Below are the code and all the weights of a small trained network. Each question names an input and a class and asks about switching units off, where a switched-off unit gives its printed mean instead of its output.

import numpy as np


def w(rows, s, z=0):
    codes = np.array(rows[::2]) - 128.0
    scale = np.full(codes.shape[1], s)
    scale[-1] = z or s
    return codes * scale


def f(y):
    return np.maximum(y, 0)


def log_softmax(a):
    a = a - a.max(-1, keepdims=True)
    return a - np.log(np.exp(a).sum(-1, keepdims=True))


def net(x, mask):
    res = np.array(x, float).reshape(1, 7) / 4 @ E
    y = f(res @ A[0][:, :-1].T + A[0][:, -1])
    res = res + np.where(mask, y, B[0][:, -1]) @ B[0][:, :-1]
    return log_softmax(res[-1] @ U[:, :-1].T + U[:, -1])


A, B = {}, {}
E = w([
[254,224,188,79],'x0',
[168,217,52,226],'x1',
[126,130,128,126],'x2',
[128,125,127,128],'x3',
[128,130,128,126],'x4',
[128,130,127,127],'x5',
[90,132,210,252],'x6',
],0.0069)
A[0] = w([
[128,124,92,130,144],'n1',
[88,92,129,144,30],'n2',
[154,174,143,111,137],'n3',
[173,184,136,105,1],'n4',
[121,90,148,100,193],'n5',
[129,125,169,148,150],'n6',
[146,127,110,60,3],'n7',
[107,97,147,86,110],'n8',
[119,109,94,140,178],'n9',
[102,78,148,76,37],'n10',
[135,128,126,136,151],'n11',
[120,139,86,98,181],'n12',
[130,151,123,142,161],'n13',
[110,146,155,169,105],'n14',
[121,128,103,122,109],'n15',
[169,186,147,106,150],'n16',
[143,143,249,137,124],'n17',
[127,162,125,139,84],'n18',
[140,112,186,118,114],'n19',
[147,121,103,83,223],'n20',
[127,122,118,109,128],'n21',
[113,125,171,200,61],'n22',
[144,119,155,122,118],'n23',
[123,127,63,129,127],'n24',
[112,137,152,158,153],'n25',
[121,123,78,153,122],'n26',
[101,91,115,143,200],'n27',
[110,96,151,91,225],'n28',
],0.018,0.0062)
B[0] = w([
[98,155,132,140,176],'n1',
[163,84,70,115,181],'n2',
[166,74,110,125,210],'n3',
[194,148,219,132,193],'n4',
[175,67,102,127,229],'n5',
[104,139,91,127,183],'n6',
[144,47,63,119,197],'n7',
[193,117,166,137,208],'n8',
[99,172,141,123,207],'n9',
[172,169,200,140,211],'n10',
[127,128,137,125,151],'n11',
[114,171,150,145,216],'n12',
[146,135,148,121,179],'n13',
[187,82,146,122,194],'n14',
[109,145,130,124,151],'n15',
[170,51,96,136,244],'n16',
[2,194,81,120,239],'n17',
[133,84,132,106,155],'n18',
[80,179,101,127,185],'n19',
[124,187,183,143,254],'n20',
[145,132,134,129,161],'n21',
[232,81,178,130,222],'n22',
[104,150,119,141,158],'n23',
[67,170,137,125,203],'n24',
[140,105,93,116,195],'n25',
[80,177,135,113,201],'n26',
[178,148,173,137,238],'n27',
[142,53,74,120,253],'n28',
],0.031,0.0078)
U = w([
[198,171,255,144,250],'0',
[176,48,25,94,132],'1',
[5,227,78,110,28],'2',
],0.0082,0.0013)

Each question gives the input, the list of numbers given to net, and the class t.
The units are the neurons (one row each of A and B). Each row of codes is followed by its name. A weight is (code - 128) times the scale printed after its matrix; where a second scale follows, it is the last column's (A, B and U).
mask holds one flag per neuron, in row order. A switched-off neuron (its flag False) gives its mean, the last column of its row in B, instead of its output. The means were averaged over made-up inputs and are rounded, as every weight is.
A unit's drop is (log p(t) with every unit on - log p(t) with that unit switched off) / (log p(t) with every unit on - log p(t) with every unit switched off).
The circuit of an input: a set's keep is (log p(t) with only the set's units on - log p(t) with every unit switched off) / (log p(t) with every unit on - log p(t) with every unit switched off). Starting from the 12 units with the biggest drops (on a tie, the unit counted first), units are removed one at a time, each time the one whose removal leaves the highest keep (on an exact tie, the one counted first), for as long as the keep stays at least 0.8.
circuit, biggest first: the units of the circuit, biggest drop first
top k neurons: the k neurons with the biggest drops, biggest first
drop of u: that unit's drop, to one decimal
input [8,0,-7,3,-5,7,2], class 2: circuit, biggest first : (n17)
input [-8,1,-3,-6,0,0,-8], class 2: top 4 neurons : (n24; n22; n4; n26)
input [6,0,-8,4,1,1,-7], class 1: top 2 neurons : (n7; n16)
input [3,-1,4,-3,-4,7,-1], class 1: top 2 neurons : (n10; n27)
input [-4,0,-7,-6,4,-5,-6], class 0: top 2 neurons : (n17; n19)
input [2,6,3,-1,8,-5,1], class 1: top 2 neurons : (n20; n10)
input [-4,-6,4,-6,-4,-8,-8], class 0: top 2 neurons : (n10; n20)
input [5,1,-3,3,6,8,5], class 1: top 2 neurons : (n16; n20)
input [5,-2,2,8,-3,-2,0], class 1: top 2 neurons : (n16; n3)
input [-6,-8,-1,-8,4,-4,7], class 1: top 2 neurons : (n2; n28)
input [4,-4,-3,2,-7,3,0], class 1: drop of n16 : 0.3
input [7,-3,-4,-6,-8,-8,5], class 2: drop of n17 : 1.2
input [-4,-1,-4,-4,2,-5,2], class 1: drop of n19 : 0.0
input [-4,-6,1,8,-3,-6,-5], class 0: top neuron : (n10)
input [-4,-7,6,-2,5,0,-7], class 0: top 2 neurons : (n10; n20)
